Known rows:
2.690  -0.248  -1.244  2.031  2.797  -1.533  -0.001  -0.669  0.340  -1.099  0.412  -1.044  -1.639  2.028  1.025  -2.365  -0.344  -0.780  -0.678  -2.404  1.327  -1.945  1.425  1.069  -0.973  0.846  -0.842  -1.485  2.778  -1.759  0.135 -> skozupas
-2.934  -1.531  -1.473  -0.132  1.425  -1.301  0.801  -0.859  1.122  -3.632  0.573  -0.080  -0.585  1.020  -1.148  -1.612  -1.306  -0.204  2.469  -2.589  -1.230  0.690  2.476  0.447  -0.507  -0.160  1.921  0.315  0.481  -0.765  -0.811 -> tuvar
0.437  -0.082  -1.162  1.369  -0.650  -1.300  -0.699  -0.994  0.879  -2.898  -0.046  0.078  -0.292  2.847  -0.499  -1.228  0.851  0.178  1.381  -1.243  -3.375  0.795  1.691  3.309  -1.329  1.711  -0.428  2.955  2.132  -1.510  -1.230 -> grezus
-1.131  -1.866  -1.052  1.272  0.012  -0.616  0.328  -0.944  0.250  -3.109  0.115  -0.609  -0.831  1.403  -0.321  -1.207  0.122  -0.243  1.615  -0.936  -1.917  0.669  2.022  1.416  -0.650  1.236  0.862  1.622  1.553  -0.624  -0.230 -> steskon
-1.027  -0.747  -4.466  0.964  -1.801  -0.793  -0.280  -0.700  0.124  -4.667  -0.864  0.780  -1.949  2.781  1.663  0.361  -2.000  1.346  1.738  -0.579  -2.895  -1.936  2.189  -2.871  0.291  -0.677  2.369  -1.254  1.034  -0.806  -0.121 -> dorudo
-1.480  2.360  -1.983  -0.607  1.533  -3.680  2.183  2.826  1.612  -1.078  -0.883  1.966  -0.501  1.339  1.068  -2.354  -2.334  0.831  1.753  -0.440  -4.238  0.633  -1.347  2.214  -0.085  2.407  -2.378  -2.407  0.369  -1.662  -1.357 -> pokepen
2.120  0.213  -0.468  1.845  2.761  -1.732  -0.095  -0.806  0.307  -1.355  0.602  -0.910  -2.315  2.830  0.743  -2.251  -0.990  -0.420  -0.145  -2.316  1.550  -2.815  1.605  1.261  -1.445  0.214  -0.888  -2.121  2.461  -1.784  -0.103 -> tranur
2.144  -0.733  -2.387  1.828  0.309  -5.974  2.063  1.554  -0.726  -1.777  -1.549  2.415  2.002  3.073  0.809  -0.327  -1.196  -2.898  0.090  0.978  -5.519  0.218  -1.182  3.225  -0.983  3.051  -2.146  0.423  1.111  -3.568  0.460 -> bruplir
-2.168  -1.955  -1.935  -0.094  1.903  0.055  1.705  -1.424  0.937  -0.052  -1.055  -1.337  -0.092  -0.618  2.635  -0.970  -0.686  -0.490  0.299  -1.676  -1.082  1.587  -0.247  -0.015  0.654  2.235  -0.454  -1.063  2.095  -0.587  -1.154 -> stavafas
0.055  2.965  0.292  0.277  -0.484  -2.802  -2.378  -2.206  -1.778  3.962  -2.230  -0.329  -1.411  -0.382  3.168  1.657  0.229  -2.174  0.820  -0.129  0.588  0.550  -2.910  -0.126  -0.764  0.242  2.796  1.422  0.942  1.524  0.036 -> bazin
-0.532  1.345  0.569  0.805  -0.399  -1.577  -1.425  -0.920  1.628  0.909  -0.712  -0.275  1.180  -0.138  0.057  1.301  -0.530  -0.477  -0.980  -1.034  -0.570  0.441  0.356  -0.460  -0.473  0.846  1.279  0.003  -0.453  -0.825  -0.915 -> pobir
-1.817  0.813  -0.813  1.146  1.034  -2.121  -2.786  -1.192  0.869  0.777  0.628  0.762  0.696  -0.470  -0.080  0.813  1.158  -0.823  1.006  -0.690  -0.141  1.081  -0.328  0.387  -1.677  -0.020  1.890  2.498  -0.365  0.985  -1.641 -> skizor
-0.054  1.455  3.695  -0.171  0.853  -1.386  -1.350  0.975  2.487  0.547  -2.573  1.022  2.018  -2.191  -0.834  1.985  0.506  -1.210  0.852  -2.938  -4.052  1.213  1.775  0.082  -1.580  -2.007  -0.233  -0.307  -1.336  -1.855  -4.181 -> vupum
-0.327  1.013  0.543  1.758  -1.249  -1.354  -1.075  -0.195  1.921  -0.235  -0.528  -0.678  0.760  0.147  0.717  1.841  -0.801  0.086  -1.221  0.953  -0.060  0.598  0.947  -0.499  -1.040  1.968  1.426  0.278  -0.846  -0.513  0.097 -> resko
-3.035  -0.828  -1.436  1.755  0.969  0.903  -0.802  -0.204  3.340  -0.434  1.658  -1.440  1.344  -2.230  0.710  -0.380  1.330  1.394  0.234  -0.081  -0.053  1.972  1.533  -0.239  -0.232  2.426  -0.400  1.463  0.037  0.399  -1.175 -> fodro
0.463  -0.446  3.425  1.650  -0.110  -0.310  -2.290  0.439  3.118  -1.294  -1.512  0.483  1.539  -2.420  -0.337  1.586  3.122  -0.605  0.618  -0.983  -3.798  0.894  2.850  1.390  -2.446  -0.337  -0.368  2.247  -0.840  -1.420  -2.598 -> dugi
-1.613  0.005  -3.053  -4.072  0.072  0.130  -0.891  1.384  1.551  -2.729  -1.369  -2.177  3.820  0.724  -0.397  -0.650  0.725  -0.586  -5.870  -0.912  1.228  1.667  -0.455  2.650  -6.547  -2.273  1.894  -2.201  -4.286  0.903  -2.331 -> fifu

Facts:
α niklikur <- kover,trodri
α bazin <- kover,nokogom
α nekon <- kover,klozo
α plobre <- kover,ruval,fiskaple
α pleflun <- tuvar
α mefon <- nokogom,graru
α kati <- tetubon,broklok,lubam
α tranur <- tetubon
α zoskam <- tetubon,trugre
α skozupas <- tetubon
α ruda <- skizor,trodri
α rufal <- pekon,ruval,guplo,trenim
α bagrum <- puplam,remu,bigam
α plobi <- flilar,ruval
α grogrovas <- florus
α stamul <- florus
α klibas <- kiludra
α lisunir <- kiludra,plugrima
α limum <- ruval
α stalom <- ruval
α droman <- ruval
α zire <- fifu
α fladek <- fifu
α trilim <- stipli
α pluke <- remu
α rero <- fleflaflu
α brutaklem <- zutren
α tostek <- zutren
α maflen <- plikles,klumam
α fipan <- fodro
α noklo <- zanos,stabrer
α gretri <- fiskaple
α bokom <- fiskaple
α droflun <- klumam
α bromor <- klumam
α resko <- trokis
α funum <- trokis
α dorudo <- plugrima
α defanuk <- plugrima
α demu <- trodri
α gikin <- bapo
α bruplir <- stabrer
α grunu <- lubam
α pafa <- trenim
α bebas <- grafas
α febek <- grafas,dugi
α brekovir <- grafas,vupum
α gridrok <- graru
α skiku <- graru
α zenol <- stozel
α logru <- vupum
α geligrir <- bigam
kover β [mefon,medrem,pestar]
tuvar β [flipe,niklikur,bromor,pestar]
kikun β [skizor,trilim]
tranur β [tikos,brekovir]
stavafas β [zaba,togrur,zedrenu]
kosok β [nokogom,medrem]
kinel β [vupum,pluke,medrem,remu]
rufal β [limum,medrem,buvir,kubrum,bropum,brekovir]
pekon β [nokogom]
demu β [kati,mefon]
pokepen β [pafa,kiludra,tostek,sezok]
puplam β [plikles,grogrovas,rigi,plugrima]
febek β [trugre,fodro,stalom,bebas]
skoga β [bebrun,plagri,kuvarem]
plomibrun β [klumam,guplo]
kluram β [zoskam,buvir,fifu]
flilar β [plikles,fodro,bagrum,zoskam]
nizuskin β [resko,lisunir,maflen,bapo,trilim]
bruplir β [trenim,tostek,geklir]
florus β [pobir,pluke]
ruval β [fladek]
nekon β [kuvarem,zenol,zedrenu]
trodan β [fodro,grunu,zedrenu]
zire β [stonokan,fifu,dripus]
noklo β [klibas,zutren,pobir,rolu]
gapir β [gretri,fleflaflu,pafa]
flifu β [trugre,dugi,trenim,flibrol]
droflun β [mefon,plobre]
fiskaple β [bebrun,grafas,rolu,droman]
treston β [musken,trenim,zanos]
pleflun β [bokom]
dorudo β [kubrum,pestar,pliflan]
rero β [dretrer,skizor,studro]
grezus β [grogrovas,dugi,lisunir]
trudrek β [limum,pafa]
bager β [plobre,fifu]
flosik β [trugre]
klozo β [bebrun,brutaklem,remu,geligrir]
steskon β [kati,lisunir,bromor,fladek,subral,plugrima]
stabrer β [bazin,remu]
fladis β [mefon,geklir]
lubam β [dretrer]
fipan β [flipe,buvir]
skozupas β [biskil]
stamul β [bazin,droman]
stozel β [grogrovas,tostek,bropum]
vobafus β [trodri,bristes,pafa,zedrenu]
braste β [fodro,gretri,stalom,bromor,pafa,stasagi]
demik β [musken,fifu,skiku]
logru β [govas]
giri β [vupum,tostek,geligrir]
bigam β [geklir]

Rows:
No name comes twice in this set of rows, the named rows included.
-3.435  -0.004  -2.146  -0.361  2.248  -0.636  3.545  1.364  2.147  -0.521  -0.770  -0.544  -0.805  -1.501  2.980  -2.202  -1.420  1.285  1.833  -1.065  -1.423  1.202  -1.003  0.134  0.712  3.092  -1.677  -2.698  1.161  -0.305  -1.314 -> vobafus
0.860  1.081  -0.989  2.214  4.828  -1.752  -2.398  -0.350  3.051  1.133  3.231  0.310  2.387  0.057  -1.760  -1.003  1.010  -0.749  -1.632  -2.771  2.397  -1.237  2.809  -0.642  -2.369  -1.097  -1.564  -0.761  0.159  -1.405  -1.619 -> tetubon
1.190  -2.174  -1.687  3.068  1.313  -6.735  1.062  2.203  0.548  0.614  -0.721  3.114  4.411  -1.057  0.257  1.793  -0.546  -4.521  -1.273  2.507  -3.248  -0.168  -0.112  -0.046  -2.011  1.884  -0.744  0.679  -1.344  -2.867  1.720 -> geklir
1.088  0.939  -0.520  2.650  3.618  -1.545  -1.830  0.069  2.702  0.973  2.308  -0.260  1.471  0.103  -0.468  -0.603  0.409  -0.621  -1.492  -1.915  2.287  -1.356  2.122  -0.133  -1.856  -0.196  -0.898  -0.923  0.212  -1.168  -0.821 -> broklok
-2.792  -2.337  -2.312  0.555  1.544  0.835  1.937  -1.014  1.670  -0.685  -0.583  -1.960  -0.126  -1.306  3.005  -1.726  0.344  0.814  1.349  -1.394  -0.904  1.697  -0.117  0.392  1.077  3.158  -1.123  -0.822  2.562  0.026  -0.679 -> trodan
1.610  0.520  0.296  3.279  2.110  -1.071  -1.357  -0.255  2.096  1.421  0.741  -1.406  -0.036  -0.574  1.337  -0.403  0.273  -0.094  -1.519  -0.424  2.661  -1.969  1.737  -0.462  -0.870  1.630  -0.612  -1.863  0.999  -0.683  0.369 -> grunu
-0.733  -2.452  -3.447  -3.561  0.656  -0.039  1.775  0.614  -0.668  -3.970  -2.521  -2.286  1.160  1.669  1.363  -1.439  -0.227  -1.848  -2.877  -1.314  -0.220  0.221  -0.491  2.852  -4.232  -1.030  1.826  -2.043  -1.186  0.028  -0.673 -> bager
-3.264  2.756  0.239  -0.396  1.807  -3.282  -3.584  -1.337  0.682  -0.153  1.400  1.890  -1.631  -0.259  -1.502  1.228  -0.545  -0.348  3.888  -2.037  0.847  0.192  0.387  -0.550  -1.252  -2.377  4.456  2.449  -1.255  0.963  -1.955 -> nokogom
-2.300  3.079  -0.360  0.987  -0.599  -0.901  0.173  3.072  0.728  1.773  -0.323  0.198  -0.901  -1.224  1.724  -0.044  0.034  0.000  1.716  1.324  -0.120  -0.312  -0.301  -0.568  -1.286  2.095  1.302  0.573  -0.418  1.490  1.627 -> gretri
0.208  -0.352  -0.693  0.277  -0.738  -0.780  1.153  -2.457  -0.077  -1.072  -2.462  -1.403  -0.775  2.090  1.602  -0.109  -1.433  -1.028  -0.138  -1.234  -1.535  1.126  -0.309  0.552  0.206  2.118  0.938  -0.637  2.189  -1.431  -0.647 -> noklo
-3.307  1.640  -3.180  -1.744  1.163  2.336  2.223  1.367  0.174  0.493  1.220  1.353  1.532  1.258  -2.221  -1.831  1.982  -2.963  3.171  -4.211  -2.596  1.500  1.904  0.217  -1.539  -1.377  0.502  4.137  2.503  0.559  1.010 -> ruval

Now the same objects, written a new way:
Known rows:
0.493  -0.269  0.360  -0.005  1.779  1.001  0.080  -0.293  -0.553  -0.071  -1.093  -0.116  0.801 -> gridrok
2.068  -3.940  3.056  0.650  1.760  -0.894  0.738  1.433  -0.933  -0.124  0.813  -0.638  -0.804 -> dorudo
0.878  -0.995  0.304  -0.465  -0.104  -0.153  0.027  0.218  0.700  -0.122  -0.266  0.140  -0.382 -> kubrum
-0.488  -1.455  -0.146  1.063  2.668  0.778  2.632  0.113  0.339  -0.726  0.453  0.111  -0.559 -> rufal
0.825  -0.979  0.372  -0.363  -0.014  -0.242  -0.035  0.165  0.743  -0.172  -0.331  0.209  -0.457 -> buvir
3.301  -3.724  2.714  0.608  0.981  -1.465  0.196  1.034  -1.357  0.589  0.817  -0.562  -1.208 -> plugrima
-1.784  -1.435  2.085  -0.070  1.785  1.635  3.122  1.575  -0.679  -1.242  2.985  -1.601  -3.308 -> lubam
-0.315  -0.695  0.958  -0.211  -1.024  -2.286  2.057  0.937  1.752  -0.923  1.433  -1.026  -0.859 -> broklok
0.873  -0.910  0.508  -0.157  0.160  -0.225  -0.134  0.019  0.834  -0.318  -0.327  0.299  -0.609 -> stonokan
-0.607  -1.387  0.596  -0.289  1.404  2.676  0.015  0.594  -0.115  -0.641  0.353  0.166  -2.442 -> trilim
0.906  -1.017  1.261  -0.247  0.921  -0.206  0.869  0.372  0.258  -0.520  0.165  -0.197  0.245 -> bager
1.939  0.024  -0.117  0.122  1.462  -0.293  0.495  -0.927  -1.001  0.722  -1.076  -0.036  1.273 -> trodri
0.590  -0.067  0.167  0.294  1.594  0.727  -0.618  -0.723  0.098  -0.265  -1.420  0.220  0.265 -> skiku
0.858  -0.933  0.215  -0.456  -0.261  -0.184  -0.018  0.285  0.717  0.000  -0.321  0.202  -0.253 -> bristes
-2.136  -2.078  -0.730  -1.226  0.197  1.004  0.675  0.126  -0.068  1.117  -0.526  0.567  0.320 -> pluke
0.593  -1.165  1.220  -0.292  1.078  0.340  0.976  0.531  -0.115  -0.489  0.298  -0.270  -0.135 -> grezus
0.774  -1.011  0.353  -0.383  -0.033  -0.059  -0.030  0.180  0.676  -0.154  -0.314  0.168  -0.510 -> stasagi

Rows:
No name comes twice in this set of rows, the named rows included.
0.891  -1.175  0.910  -0.717  0.348  -0.284  1.241  0.745  -0.089  -0.102  0.177  -0.323  0.765 -> giri
1.302  -1.033  0.764  -0.575  0.142  -0.200  0.732  0.372  0.030  -0.008  0.052  -0.248  0.212 -> stipli
0.218  -0.985  0.402  -0.276  0.262  0.804  -0.324  0.197  0.834  -0.545  -0.346  0.269  -0.989 -> fladek
0.219  -0.396  0.158  0.195  2.158  1.173  0.380  -0.309  -0.439  -0.137  -1.018  -0.004  0.546 -> ruda
0.575  -0.980  0.444  -0.325  0.238  0.261  0.008  0.215  0.562  -0.219  -0.100  0.192  -0.850 -> subral
0.572  -0.929  1.212  -0.209  0.879  0.161  0.535  0.406  0.597  -0.881  -0.164  -0.063  -0.057 -> zire
0.943  -1.210  0.766  -0.825  0.143  -0.323  1.290  0.828  -0.044  0.049  0.130  -0.344  0.992 -> kinel
1.385  -4.106  2.448  0.811  1.662  0.242  -0.403  1.339  -0.693  -0.150  0.647  -0.241  -2.530 -> lisunir
2.083  -0.070  0.519  0.600  2.998  -0.130  2.087  -0.883  -1.964  0.499  -0.495  -0.571  2.026 -> kover
-1.115  -1.895  -0.514  -1.368  -0.037  0.230  1.138  -0.062  -0.795  1.547  -0.282  0.355  0.915 -> remu
0.400  -0.991  1.071  -0.349  0.810  0.153  0.796  0.586  0.438  -0.700  -0.047  -0.194  0.091 -> fipan
1.523  -0.640  0.547  -0.491  -0.223  -0.255  -0.044  -0.038  0.694  -0.256  -0.465  0.105  -0.224 -> zanos
-0.414  -1.592  1.588  -0.322  2.513  2.888  1.351  0.952  -1.311  -0.608  1.114  -0.467  -1.831 -> kikun

